Below are the code and all the weights of a small trained network. Each question names an input and a class and asks about switching units off, where a switched-off unit gives its printed mean instead of its output.

import numpy as np


def w(rows, s, z=0):
    codes = np.array(rows[::2]) - 128.0
    scale = np.full(codes.shape[1], s)
    scale[-1] = z or s
    return codes * scale


def norm(h):
    return h / np.sqrt((h * h).mean(-1, keepdims=True) + 1e-5)


def f(y):
    return np.maximum(y, 0)


def log_softmax(a):
    a = a - a.max(-1, keepdims=True)
    return a - np.log(np.exp(a).sum(-1, keepdims=True))


def net(x, mask):
    res = np.array(x, float).reshape(1, 7) / 4 @ E
    u = 0
    for l in range(2):
        y = f(norm(res) @ A[l][:, :-1].T + A[l][:, -1])
        res = res + np.where(mask[u : u + 8], y, B[l][:, -1]) @ B[l][:, :-1]
        u += 8
    return log_softmax(norm(res)[-1] @ U[:, :-1].T + U[:, -1])


A, B = {}, {}
E = w([
[120,79,130,101,120,100,116,77,119],'x0',
[214,42,127,163,179,138,169,167,97],'x1',
[146,122,140,171,136,70,76,125,227],'x2',
[127,120,129,122,126,124,126,120,126],'x3',
[66,100,134,148,176,253,154,89,170],'x4',
[146,140,61,131,81,139,152,142,174],'x5',
[158,124,168,221,91,111,130,74,93],'x6',
],0.0057)
A[0] = w([
[162,141,134,183,72,120,154,75,105,3],'0.n0',
[157,173,35,181,37,168,163,152,166,202],'0.n1',
[150,189,132,64,93,205,179,128,18,98],'0.n2',
[53,172,130,112,105,189,240,154,43,110],'0.n3',
[50,201,121,155,78,112,82,121,115,113],'0.n4',
[130,125,130,77,123,112,141,60,151,154],'0.n5',
[154,176,180,204,109,103,158,67,86,60],'0.n6',
[155,224,254,135,212,148,82,133,85,136],'0.n7',
],0.0066,0.0029)
B[0] = w([
[157,182,185,92,188,182,113,95,114,165],'0.n0',
[108,93,199,53,238,81,157,72,80,235],'0.n1',
[253,91,51,185,136,102,36,95,109,246],'0.n2',
[146,57,115,76,55,134,95,77,158,255],'0.n3',
[80,79,97,204,167,121,172,155,79,210],'0.n4',
[192,47,162,128,139,111,189,180,75,167],'0.n5',
[138,216,145,85,165,204,82,142,106,195],'0.n6',
[138,100,74,45,172,94,224,85,172,211],'0.n7',
],0.0067,0.0052)
A[1] = w([
[179,199,146,124,87,57,122,181,75,125],'1.n0',
[181,49,89,162,132,153,153,131,114,251],'1.n1',
[140,126,186,131,98,205,126,57,175,146],'1.n2',
[15,162,70,110,88,120,97,65,102,145],'1.n3',
[85,31,53,94,122,121,82,254,143,123],'1.n4',
[136,113,154,100,183,88,109,72,112,193],'1.n5',
[142,144,134,173,176,75,70,118,232,92],'1.n6',
[118,109,103,168,133,190,176,63,200,77],'1.n7',
],0.0082,0.0025)
B[1] = w([
[17,36,199,109,124,205,86,210,179,170],'1.n0',
[56,164,163,210,132,50,135,129,178,254],'1.n1',
[87,202,200,49,116,110,65,222,160,178],'1.n2',
[192,94,174,254,217,68,140,137,149,165],'1.n3',
[110,242,190,176,121,192,110,63,102,189],'1.n4',
[132,192,48,99,55,156,207,138,225,247],'1.n5',
[216,39,57,138,85,223,114,39,21,172],'1.n6',
[173,86,65,89,59,85,134,222,16,181],'1.n7',
],0.0069,0.0089)
U = w([
[213,44,26,120,82,163,34,37,58,96],'0',
[57,62,129,70,74,143,85,232,110,165],'1',
[122,152,108,125,91,129,162,93,177,250],'2',
[99,114,143,247,194,88,151,107,151,72],'3',
[140,122,93,22,120,91,225,64,168,2],'4',
[143,254,155,112,111,198,75,93,132,91],'5',
[111,152,107,130,59,123,166,110,172,144],'6',
],0.01,0.0049)

Each question gives the input, the list of numbers given to net, and the class t.
The units are the neurons (one row each of A and B). Each row of codes is followed by its name. A weight is (code - 128) times the scale printed after its matrix; where a second scale follows, it is the last column's (A, B and U).
mask holds one flag per neuron, layer by layer. A switched-off neuron (its flag False) gives its mean, the last column of its row in B, instead of its output. The means were averaged over made-up inputs and are rounded, as every weight is.
A unit's drop is (log p(t) with every unit on - log p(t) with that unit switched off) / (log p(t) with every unit on - log p(t) with every unit switched off).
The circuit of an input: a set's keep is (log p(t) with only the set's units on - log p(t) with every unit switched off) / (log p(t) with every unit on - log p(t) with every unit switched off). Starting from the 12 units with the biggest drops (on a tie, the unit counted first), units are removed one at a time, each time the one whose removal leaves the highest keep (on an exact tie, the one counted first), for as long as the keep stays at least 0.8.
circuit, biggest first: the units of the circuit, biggest drop first
most important unit: the unit with the biggest drop
k most important neurons: the k neurons with the biggest drops, biggest first
top k neurons in layer l: the k neurons of layer l with the biggest drops, biggest first
input [1,-3,-3,3,6,8,-1], class 4: most important unit -> 0.n1
input [3,4,-1,2,-1,3,-5], class 5: 2 most important neurons -> [1.n4, 0.n7]
input [1,-6,-4,-5,8,5,7], class 1: circuit, biggest first -> [1.n2, 1.n7]
input [5,-2,3,0,-5,4,-6], class 5: circuit, biggest first -> [1.n4, 0.n7]
input [0,-3,-6,2,-6,0,7], class 5: 4 most important neurons -> [0.n6, 0.n0, 1.n6, 1.n7]
input [0,-6,1,1,-4,1,-4], class 3: circuit, biggest first -> [1.n3, 0.n4]
input [4,-6,6,3,-5,-1,-4], class 0: top 2 neurons in layer 0 -> [0.n1, 0.n6]
input [8,2,1,4,8,-3,4], class 1: circuit, biggest first -> [1.n7, 1.n2]
input [7,1,-2,-3,0,-6,-3], class 6: 3 most important neurons -> [0.n1, 1.n5, 1.n1]
input [7,-6,1,2,6,-2,8], class 5: top 3 neurons in layer 0 -> [0.n6, 0.n0, 0.n3]
input [-2,-7,5,0,-5,0,1], class 3: top 2 neurons in layer 0 -> [0.n4, 0.n2]
input [-7,-4,5,6,-7,4,-3], class 1: 2 most important neurons -> [1.n0, 0.n2]
input [4,5,0,-2,-4,-7,4], class 4: circuit, biggest first -> [0.n7, 1.n5]
input [-1,5,2,-1,-6,2,7], class 5: 3 most important neurons -> [0.n0, 0.n6, 1.n7]
input [-4,6,-3,0,-3,4,8], class 5: 3 most important neurons -> [0.n6, 0.n0, 0.n4]
input [0,2,-2,6,-8,0,6], class 1: most important unit -> 1.n0
input [6,2,-5,0,8,-6,-3], class 1: top 4 neurons in layer 1 -> [1.n2, 1.n7, 1.n6, 1.n1]
input [1,1,0,-7,7,-4,6], class 1: 4 most important neurons -> [1.n7, 1.n2, 0.n1, 1.n4]
input [-1,-7,-4,3,7,-8,-6], class 4: 2 most important neurons -> [0.n7, 1.n0]
input [0,-1,8,-1,6,-4,-5], class 0: circuit, biggest first -> [1.n6]
